Here is a tiny trained network, its code and every weight. The questions are about switching its units off for an input and a target symbol, where a switched-off unit gives its printed mean instead of its output.

import numpy as np


def w(rows, s, z=0):
    codes = np.array(rows[::2]) - 128.0
    scale = np.full(codes.shape[1], s)
    scale[-1] = z or s
    return codes * scale


def f(y):
    return y / 2 * (1 + np.tanh(0.7978845608 * (y + 0.044715 * y**3)))


def softmax(a):
    e = np.exp(a - a.max(-1, keepdims=True))
    return e / e.sum(-1, keepdims=True)


def log_softmax(a):
    a = a - a.max(-1, keepdims=True)
    return a - np.log(np.exp(a).sum(-1, keepdims=True))


def net(x, mask):
    ids = ['βγδζθπσφψω'.index(c) for c in x.split()]
    T = len(ids)
    res = E[ids] + P[:T]
    r = res
    for j in range(2):
        rows = slice(2 * j, 2 * j + 2)
        q, k, v = (r @ M[0][rows].T for M in (Q, K, V))
        z = softmax(np.where(np.tri(T) > 0, q @ k.T / 2**0.5, -1e9)) @ v
        o = O[0][rows]
        res = res + np.where(mask[j], z, o[:, -1]) @ o[:, :-1]
    y = f(res @ A[0][:, :-1].T + A[0][:, -1])
    res = res + np.where(mask[2:18], y, B[0][:, -1]) @ B[0][:, :-1]
    return log_softmax(res[-1] @ U[:, :-1].T + U[:, -1])


Q, K, V, O, A, B = {}, {}, {}, {}, {}, {}
E = w([
[254,79,84],'β',
[171,127,76],'γ',
[50,120,175],'δ',
[136,123,140],'ζ',
[213,90,138],'θ',
[39,106,227],'π',
[157,115,171],'σ',
[150,76,232],'φ',
[122,153,60],'ψ',
[22,160,147],'ω',
],0.016)
P = w([
[87,214,162],'0',
[101,46,192],'1',
[94,51,147],'2',
[68,91,74],'3',
[59,81,103],'4',
[105,56,94],'5',
[1,60,165],'6',
],0.0077)
Q[0] = w([
[68,233,205],'H1',
[189,249,43],'H1',
[94,64,146],'H2',
[218,254,183],'H2',
],0.0052)
K[0] = w([
[218,47,32],'H1',
[172,71,196],'H1',
[133,205,220],'H2',
[178,2,99],'H2',
],0.008)
V[0] = w([
[117,195,58],'H1',
[123,5,189],'H1',
[186,116,13],'H2',
[233,2,87],'H2',
],0.0095)
O[0] = w([
[102,138,72,111],'H1',
[243,162,202,155],'H1',
[31,129,38,11],'H2',
[52,255,219,2],'H2',
],0.0097,0.0082)
A[0] = w([
[101,150,103,14],'N1',
[112,141,185,65],'N2',
[84,141,118,141],'N3',
[110,129,202,120],'N4',
[117,146,109,2],'N5',
[60,46,214,134],'N6',
[152,62,113,156],'N7',
[137,83,173,2],'N8',
[107,52,163,79],'N9',
[191,44,184,184],'N10',
[103,151,90,15],'N11',
[119,139,98,24],'N12',
[149,154,155,85],'N13',
[117,55,95,50],'N14',
[11,153,64,93],'N15',
[79,65,94,130],'N16',
],0.012,0.0049)
B[0] = w([
[123,2,57,127],'N1',
[171,71,118,132],'N2',
[152,154,79,129],'N3',
[203,131,124,143],'N4',
[99,56,79,124],'N5',
[184,166,119,171],'N6',
[46,130,94,194],'N7',
[146,91,91,156],'N8',
[124,154,100,170],'N9',
[81,154,132,254],'N10',
[188,136,123,127],'N11',
[203,69,91,125],'N12',
[164,123,113,132],'N13',
[144,98,101,162],'N14',
[163,204,81,140],'N15',
[187,174,113,153],'N16',
],0.0071,0.027)
U = w([
[161,180,210,140],'β',
[108,229,127,146],'γ',
[147,162,121,235],'δ',
[79,131,188,124],'ζ',
[139,204,217,177],'θ',
[93,50,143,253],'π',
[255,129,197,49],'σ',
[197,75,201,63],'φ',
[113,208,135,24],'ψ',
[116,11,114,121],'ω',
],0.0065,0.0033)

Each question gives the input, a string of symbols that net reads in full, and the target symbol t.
The units are the heads (2 rows each of Q, K, V and O) and the neurons (one row each of A and B). Each row of codes is followed by its name. A weight is (code - 128) times the scale printed after its matrix; where a second scale follows, it is the last column's (O, A, B and U).
mask holds one flag per unit, heads first, then neurons. A switched-off unit (its flag False) gives its mean, the last column of its rows in O or B, instead of its output. The means were averaged over made-up inputs and are rounded, as every weight is.
A unit's drop is (log p(t) with every unit on - log p(t) with that unit switched off) / (log p(t) with every unit on - log p(t) with every unit switched off).
The circuit of an input: a set's keep is (log p(t) with only the set's units on - log p(t) with every unit switched off) / (log p(t) with every unit on - log p(t) with every unit switched off). Starting from the 12 units with the biggest drops (on a tie, the unit counted first), units are removed one at a time, each time the one whose removal leaves the highest keep (on an exact tie, the one counted first), for as long as the keep stays at least 0.8.
units of the circuit, in order: the units of the circuit, biggest drop first
k most important neurons: the k neurons with the biggest drops, biggest first
which heads matter: for each layer, one digit per head in row order, 1 if its drop is at least 0.15 and else 0, layers parted by /
drop of u: that unit's drop, to one decimal
input ω σ ω β ω δ, target ω: units of the circuit, in order : [H2]
input ω ψ ψ, target ω: units of the circuit, in order : [H2 H1]
input ω ω δ γ ω π, target ω: which heads matter : 01
input ω δ ω ω ψ, target ω: which heads matter : 01
input σ β φ, target σ: which heads matter : 11
input ω γ φ, target ω: units of the circuit, in order : [H2 H1]
input φ δ φ π, target σ: units of the circuit, in order : [H1 H2 N4]
input π θ θ σ φ π δ, target σ: units of the circuit, in order : [H1 H2]
input θ ζ φ β σ, target σ: 2 most important neurons : [N7 N4]
input θ φ γ, target σ: 2 most important neurons : [N7 N4]
input σ β δ φ, target σ: drop of H1 : 0.5
input φ σ γ ζ β φ δ, target σ: drop of N7 : 0.2
input φ φ π, target σ: drop of H2 : 0.1
